Below are the code and all the weights of a small trained network. Each question names an input and a target symbol and asks about switching units off, where a switched-off unit gives its printed mean instead of its output.

import numpy as np


def w(rows, s, z=0):
    codes = np.array(rows[::2]) - 128.0
    scale = np.full(codes.shape[1], s)
    scale[-1] = z or s
    return codes * scale


def norm(h):
    return h / np.sqrt((h * h).mean(-1, keepdims=True) + 1e-5)


def f(y):
    return y / 2 * (1 + np.tanh(0.7978845608 * (y + 0.044715 * y**3)))


def softmax(a):
    e = np.exp(a - a.max(-1, keepdims=True))
    return e / e.sum(-1, keepdims=True)


def log_softmax(a):
    a = a - a.max(-1, keepdims=True)
    return a - np.log(np.exp(a).sum(-1, keepdims=True))


def net(x, mask):
    ids = ['ΓΘΛΞΩαβδζηπφψ'.index(c) for c in x.split()]
    T = len(ids)
    res = E[ids] + P[:T]
    r = norm(res)
    for j in range(2):
        rows = slice(2 * j, 2 * j + 2)
        q, k, v = (r @ M[0][rows].T for M in (Q, K, V))
        z = softmax(np.where(np.tri(T) > 0, q @ k.T / 2**0.5, -1e9)) @ v
        o = O[0][rows]
        res = res + np.where(mask[j], z, o[:, -1]) @ o[:, :-1]
    y = f(norm(res) @ A[0][:, :-1].T + A[0][:, -1])
    res = res + np.where(mask[2:18], y, B[0][:, -1]) @ B[0][:, :-1]
    return log_softmax(norm(res)[-1] @ U[:, :-1].T + U[:, -1])


Q, K, V, O, A, B = {}, {}, {}, {}, {}, {}
E = w([
[174,150,217],'Γ',
[101,73,107],'Θ',
[128,159,110],'Λ',
[100,144,224],'Ξ',
[146,109,122],'Ω',
[129,161,108],'α',
[68,132,123],'β',
[186,47,2],'δ',
[147,112,121],'ζ',
[92,145,130],'η',
[129,64,190],'π',
[166,132,115],'φ',
[117,140,47],'ψ',
],0.038)
P = w([
[205,206,25],'0',
[203,175,80],'1',
[205,141,112],'2',
[159,140,148],'3',
[146,136,180],'4',
[132,138,204],'5',
[110,138,224],'6',
[105,138,238],'7',
[121,132,247],'8',
[106,133,254],'9',
[103,131,255],'10',
[112,146,246],'11',
],0.0055)
Q[0] = w([
[7,182,108],'h1',
[117,120,188],'h1',
[159,57,34],'h2',
[65,159,93],'h2',
],0.018)
K[0] = w([
[49,153,49],'h1',
[70,80,172],'h1',
[79,51,8],'h2',
[219,158,55],'h2',
],0.016)
V[0] = w([
[144,111,8],'h1',
[88,137,143],'h1',
[57,67,109],'h2',
[182,28,126],'h2',
],0.016)
O[0] = w([
[8,65,84,199],'h1',
[157,184,136,70],'h1',
[49,152,229,1],'h2',
[76,10,109,44],'h2',
],0.012,0.003)
A[0] = w([
[170,102,174,68],'n1',
[94,101,91,99],'n2',
[156,41,199,161],'n3',
[90,122,132,88],'n4',
[112,140,74,140],'n5',
[143,109,144,80],'n6',
[170,72,172,73],'n7',
[122,139,140,70],'n8',
[146,82,102,93],'n9',
[168,73,172,47],'n10',
[162,80,106,71],'n11',
[200,100,128,79],'n12',
[136,151,152,2],'n13',
[91,100,250,172],'n14',
[90,134,134,131],'n15',
[113,136,160,88],'n16',
],0.019,0.0055)
B[0] = w([
[115,80,143,151],'n1',
[150,143,118,179],'n2',
[143,72,181,202],'n3',
[122,131,104,126],'n4',
[115,157,157,211],'n5',
[123,71,111,118],'n6',
[146,38,131,149],'n7',
[147,111,113,115],'n8',
[217,121,30,164],'n9',
[162,9,140,143],'n10',
[151,131,91,156],'n11',
[85,107,63,165],'n12',
[158,70,121,124],'n13',
[81,160,182,253],'n14',
[144,169,109,134],'n15',
[130,145,84,133],'n16',
],0.012,0.007)
U = w([
[251,104,160,19],'Γ',
[26,94,165,144],'Θ',
[85,179,96,2],'Λ',
[159,135,149,54],'Ξ',
[109,103,118,83],'Ω',
[107,165,104,24],'α',
[76,168,152,201],'β',
[125,108,133,172],'δ',
[113,106,112,90],'ζ',
[142,169,146,227],'η',
[147,90,157,249],'π',
[170,109,37,66],'φ',
[10,139,79,41],'ψ',
],0.025,0.009)

Each question gives the input, a string of symbols that net reads in full, and the target symbol t.
The units are the heads (2 rows each of Q, K, V and O) and the neurons (one row each of A and B). Each row of codes is followed by its name. A weight is (code - 128) times the scale printed after its matrix; where a second scale follows, it is the last column's (O, A, B and U).
mask holds one flag per unit, heads first, then neurons. A switched-off unit (its flag False) gives its mean, the last column of its rows in O or B, instead of its output. The means were averaged over made-up inputs and are rounded, as every weight is.
A unit's drop is (log p(t) with every unit on - log p(t) with that unit switched off) / (log p(t) with every unit on - log p(t) with every unit switched off).
The circuit of an input: a set's keep is (log p(t) with only the set's units on - log p(t) with every unit switched off) / (log p(t) with every unit on - log p(t) with every unit switched off). Starting from the 12 units with the biggest drops (on a tie, the unit counted first), units are removed one at a time, each time the one whose removal leaves the highest keep (on an exact tie, the one counted first), for as long as the keep stays at least 0.8.
circuit, biggest first: the units of the circuit, biggest drop first
heads that matter: for each layer, one digit per head in row order, 1 if its drop is at least 0.15 and else 0, layers parted by /
drop of u: that unit's drop, to one decimal
input φ Λ β η η Λ Θ φ β, target φ: heads that matter : 01
input η β β, target η: heads that matter : 01
input φ φ Λ φ Γ β ψ Λ, target ψ: heads that matter : 10
input Λ φ φ φ η β φ ζ η β Γ, target Γ: circuit, biggest first : (h2)
input φ φ φ Λ η Γ Λ Λ φ η Ω ζ, target η: heads that matter : 01
input φ Λ Γ φ ζ φ Γ ψ η β, target ψ: heads that matter : 11
input π β Λ η ζ β, target η: circuit, biggest first : (h2 h1)
input α φ β φ Ξ φ φ α Γ α Γ, target Γ: circuit, biggest first : (h1 h2)
input φ β Λ φ Λ α Λ β Λ β, target β: heads that matter : 10
input φ φ ψ, target ψ: heads that matter : 10
input α φ β φ Λ η β φ Ξ Ω, target β: heads that matter : 01
input π η Λ η, target η: heads that matter : 00
input φ ψ α, target ψ: drop of h1 : 1.1
input φ Θ φ Λ Ξ Γ ζ Λ Ξ η, target η: drop of h2 : 0.2
input ψ Λ Θ φ φ φ φ η φ η φ, target η: drop of h2 : 1.5
input Λ Λ Ξ ζ π φ α φ, target π: circuit, biggest first : (h2)
